Below are the code and all the weights of a small trained network. Each question names an input and a target symbol and asks about switching units off, where a switched-off unit gives its printed mean instead of its output.

import numpy as np


def w(rows, s, z=0):
    codes = np.array(rows[::2]) - 128.0
    scale = np.full(codes.shape[1], s)
    scale[-1] = z or s
    return codes * scale


def norm(h):
    return h / np.sqrt((h * h).mean(-1, keepdims=True) + 1e-5)


def f(y):
    return y / 2 * (1 + np.tanh(0.7978845608 * (y + 0.044715 * y**3)))


def softmax(a):
    e = np.exp(a - a.max(-1, keepdims=True))
    return e / e.sum(-1, keepdims=True)


def log_softmax(a):
    a = a - a.max(-1, keepdims=True)
    return a - np.log(np.exp(a).sum(-1, keepdims=True))


def net(x, mask):
    ids = ['Φγζμξτψ'.index(c) for c in x.split()]
    T = len(ids)
    res = E[ids] + P[:T]
    r = norm(res)
    for j in range(2):
        rows = slice(2 * j, 2 * j + 2)
        q, k, v = (r @ M[0][rows].T for M in (Q, K, V))
        z = softmax(np.where(np.tri(T) > 0, q @ k.T / 2**0.5, -1e9)) @ v
        o = O[0][rows]
        res = res + np.where(mask[j], z, o[:, -1]) @ o[:, :-1]
    y = f(norm(res) @ A[0][:, :-1].T + A[0][:, -1])
    res = res + np.where(mask[2:10], y, B[0][:, -1]) @ B[0][:, :-1]
    return log_softmax(norm(res)[-1] @ U[:, :-1].T + U[:, -1])


Q, K, V, O, A, B = {}, {}, {}, {}, {}, {}
E = w([
[179,101,171],'Φ',
[101,39,245],'γ',
[63,98,85],'ζ',
[54,184,107],'μ',
[100,252,127],'ξ',
[166,20,34],'τ',
[111,159,222],'ψ',
],0.015)
P = w([
[183,254,26],'0',
[128,199,68],'1',
[138,193,82],'2',
[135,183,105],'3',
[139,166,115],'4',
[137,152,120],'5',
[130,146,118],'6',
],0.0067)
Q[0] = w([
[141,171,225],'h1',
[105,109,4],'h1',
[201,127,233],'h2',
[193,73,156],'h2',
],0.012)
K[0] = w([
[225,240,141],'h1',
[146,11,255],'h1',
[190,200,137],'h2',
[225,42,115],'h2',
],0.0079)
V[0] = w([
[195,150,236],'h1',
[230,250,61],'h1',
[18,183,254],'h2',
[152,227,201],'h2',
],0.0077)
O[0] = w([
[148,255,60,83],'h1',
[185,76,153,177],'h1',
[212,163,125,3],'h2',
[225,116,169,81],'h2',
],0.0053,0.0037)
A[0] = w([
[199,224,73,253],'n1',
[85,75,113,148],'n2',
[141,124,201,176],'n3',
[51,183,171,45],'n4',
[19,39,107,181],'n5',
[212,76,55,205],'n6',
[24,115,99,150],'n7',
[77,254,110,157],'n8',
],0.0099,0.0023)
B[0] = w([
[32,119,59,191],'n1',
[80,213,112,178],'n2',
[254,219,133,167],'n3',
[54,73,201,137],'n4',
[151,195,203,253],'n5',
[55,46,210,183],'n6',
[120,193,203,195],'n7',
[140,30,37,187],'n8',
],0.0058,0.0068)
U = w([
[126,141,147,56],'Φ',
[128,98,119,26],'γ',
[171,219,140,114],'ζ',
[208,39,103,157],'μ',
[166,161,67,253],'ξ',
[42,2,162,87],'τ',
[53,218,198,154],'ψ',
],0.011,0.0036)

Each question gives the input, a string of symbols that net reads in full, and the target symbol t.
The units are the heads (2 rows each of Q, K, V and O) and the neurons (one row each of A and B). Each row of codes is followed by its name. A weight is (code - 128) times the scale printed after its matrix; where a second scale follows, it is the last column's (O, A, B and U).
mask holds one flag per unit, heads first, then neurons. A switched-off unit (its flag False) gives its mean, the last column of its rows in O or B, instead of its output. The means were averaged over made-up inputs and are rounded, as every weight is.
A unit's drop is (log p(t) with every unit on - log p(t) with that unit switched off) / (log p(t) with every unit on - log p(t) with every unit switched off).
The circuit of an input: a set's keep is (log p(t) with only the set's units on - log p(t) with every unit switched off) / (log p(t) with every unit on - log p(t) with every unit switched off). Starting from all 10 units, units are removed one at a time, each time the one whose removal leaves the highest keep (on an exact tie, the one counted first), for as long as the keep stays at least 0.8.
units of the circuit, in order: the units of the circuit, biggest drop first
most important unit: the unit with the biggest drop
top k neurons: the k neurons with the biggest drops, biggest first
heads that matter: for each layer, one digit per head in row order, 1 if its drop is at least 0.15 and else 0, layers parted by /
drop when u is switched off: that unit's drop, to one decimal
input γ Φ Φ, target ξ: heads that matter -> 10
input Φ μ ζ τ Φ ζ, target ψ: top 2 neurons -> [n5, n7]
input τ ξ τ μ, target τ: most important unit -> h2
input Φ τ ψ μ Φ, target μ: units of the circuit, in order -> [n5, n7]
input ψ ξ τ τ τ μ τ, target τ: heads that matter -> 00
input Φ γ τ ζ τ τ, target ψ: heads that matter -> 11
input γ Φ μ, target ξ: top 2 neurons -> [n8, n6]
input γ τ ζ Φ Φ γ μ, target ξ: units of the circuit, in order -> [n8, h2]
input μ τ τ μ, target τ: top 2 neurons -> [n8, n4]
input ζ γ μ ξ γ τ ψ, target ζ: top 3 neurons -> [n3, n6, n8]
input γ γ γ Φ, target ξ: top 3 neurons -> [n1, n5, n7]
input ξ γ Φ, target μ: drop when n5 is switched off -> 0.2
input τ ξ ψ, target ζ: drop when n6 is switched off -> 0.1
input τ ζ τ ξ τ ζ, target ψ: units of the circuit, in order -> [n5]
input τ γ τ τ ψ τ τ, target ψ: drop when n4 is switched off -> 0.0
